Below is a small trained network, with its code and all its weights. Each question gives an input and a class and asks what happens when units are switched off, that is, made to give their printed mean instead of their output.

import numpy as np


def w(rows, s, z=0):
    codes = np.array(rows[::2]) - 128.0
    scale = np.full(codes.shape[1], s)
    scale[-1] = z or s
    return codes * scale


def norm(h):
    return h / np.sqrt((h * h).mean(-1, keepdims=True) + 1e-5)


def f(y):
    return y / 2 * (1 + np.tanh(0.7978845608 * (y + 0.044715 * y**3)))


def log_softmax(a):
    a = a - a.max(-1, keepdims=True)
    return a - np.log(np.exp(a).sum(-1, keepdims=True))


def net(x, mask):
    res = np.array(x, float).reshape(1, 6) / 4 @ E
    u = 0
    for l in range(2):
        y = f(norm(res) @ A[l][:, :-1].T + A[l][:, -1])
        res = res + np.where(mask[u : u + 5], y, B[l][:, -1]) @ B[l][:, :-1]
        u += 5
    return log_softmax(norm(res)[-1] @ U[:, :-1].T + U[:, -1])


A, B = {}, {}
E = w([
[113,184,146,155,108,79],'x0',
[187,191,56,80,123,123],'x1',
[118,157,144,148,255,140],'x2',
[131,125,132,122,130,122],'x3',
[49,142,124,65,133,137],'x4',
[133,125,133,121,132,119],'x5',
],0.0083)
A[0] = w([
[108,68,209,137,141,127,73],'L0N0',
[164,53,77,90,159,154,40],'L0N1',
[115,239,186,169,98,40,171],'L0N2',
[149,39,95,104,159,165,3],'L0N3',
[238,100,87,254,125,147,68],'L0N4',
],0.0094,0.0036)
B[0] = w([
[103,221,104,198,90,173,191],'L0N0',
[91,106,54,172,163,125,157],'L0N1',
[131,37,56,141,168,178,254],'L0N2',
[130,67,10,184,172,137,148],'L0N3',
[136,125,161,89,141,52,248],'L0N4',
],0.012,0.0046)
A[1] = w([
[167,112,102,73,10,166,161],'L1N0',
[196,200,38,60,160,103,43],'L1N1',
[157,180,153,107,254,187,251],'L1N2',
[169,192,31,140,101,97,190],'L1N3',
[21,148,101,36,135,170,98],'L1N4',
],0.009,0.0025)
B[1] = w([
[100,144,183,27,151,180,212],'L1N0',
[98,195,182,223,76,174,216],'L1N1',
[109,113,143,16,49,155,254],'L1N2',
[68,72,112,207,176,137,195],'L1N3',
[242,121,122,205,160,6,216],'L1N4',
],0.011,0.0059)
U = w([
[104,71,42,123,153,170,181],'0',
[104,158,190,11,73,187,249],'1',
[84,199,172,172,73,186,77],'2',
[194,149,148,92,131,30,12],'3',
],0.012,0.002)

Each question gives the input, the list of numbers given to net, and the class t.
The units are the neurons (one row each of A and B). Each row of codes is followed by its name. A weight is (code - 128) times the scale printed after its matrix; where a second scale follows, it is the last column's (A, B and U).
mask holds one flag per neuron, layer by layer. A switched-off neuron (its flag False) gives its mean, the last column of its row in B, instead of its output. The means were averaged over made-up inputs and are rounded, as every weight is.
A unit's drop is (log p(t) with every unit on - log p(t) with that unit switched off) / (log p(t) with every unit on - log p(t) with every unit switched off).
The circuit of an input: a set's keep is (log p(t) with only the set's units on - log p(t) with every unit switched off) / (log p(t) with every unit on - log p(t) with every unit switched off). Starting from all 10 units, units are removed one at a time, each time the one whose removal leaves the highest keep (on an exact tie, the one counted first), for as long as the keep stays at least 0.8.
units of the circuit, in order: the units of the circuit, biggest drop first
unit that matters most: the unit with the biggest drop
k most important neurons: the k neurons with the biggest drops, biggest first
top k neurons in layer l: the k neurons of layer l with the biggest drops, biggest first
input [-1,3,7,8,-4,1], class 1: top 2 neurons in layer 1	L1N2; L1N4
input [3,7,-5,8,8,7], class 3: unit that matters most	L1N4
input [-4,-8,-5,-8,6,-8], class 2: 2 most important neurons	L1N2; L0N0
input [-4,-5,4,-3,3,2], class 2: top 3 neurons in layer 0	L0N0; L0N2; L0N4
input [6,8,-5,1,-3,-6], class 2: top 3 neurons in layer 1	L1N1; L1N3; L1N2
input [6,5,-8,-8,-7,6], class 1: top 2 neurons in layer 1	L1N0; L1N4
input [-5,2,-5,8,2,2], class 0: top 2 neurons in layer 0	L0N1; L0N3
input [-4,6,-8,3,-6,-6], class 1: 3 most important neurons	L1N0; L1N4; L0N0
input [-6,-5,7,-6,5,3], class 1: 4 most important neurons	L1N2; L0N2; L1N3; L0N0
input [0,-6,-5,0,7,-7], class 3: 2 most important neurons	L1N4; L1N2
input [8,-7,3,5,8,-8], class 0: 2 most important neurons	L0N2; L1N1
input [4,2,-3,2,4,5], class 0: 3 most important neurons	L0N2; L1N2; L0N4
input [7,7,-3,1,-5,2], class 0: top 2 neurons in layer 1	L1N3; L1N2
input [5,1,-6,-3,8,8], class 3: units of the circuit, in order	L1N4
input [8,5,-5,-4,-6,8], class 0: top 2 neurons in layer 1	L1N3; L1N4
input [-6,7,7,-2,0,-3], class 1: top 3 neurons in layer 1	L1N2; L1N4; L1N1
input [-1,8,-4,3,3,2], class 2: 2 most important neurons	L1N1; L1N3
input [8,8,-3,-3,2,-7], class 0: top 2 neurons in layer 0	L0N2; L0N4
input [-3,0,-3,-3,-4,-8], class 3: 2 most important neurons	L0N4; L0N2
input [1,6,7,-7,1,3], class 1: 2 most important neurons	L1N2; L0N0
input [1,8,2,-4,0,7], class 2: 2 most important neurons	L1N1; L1N3
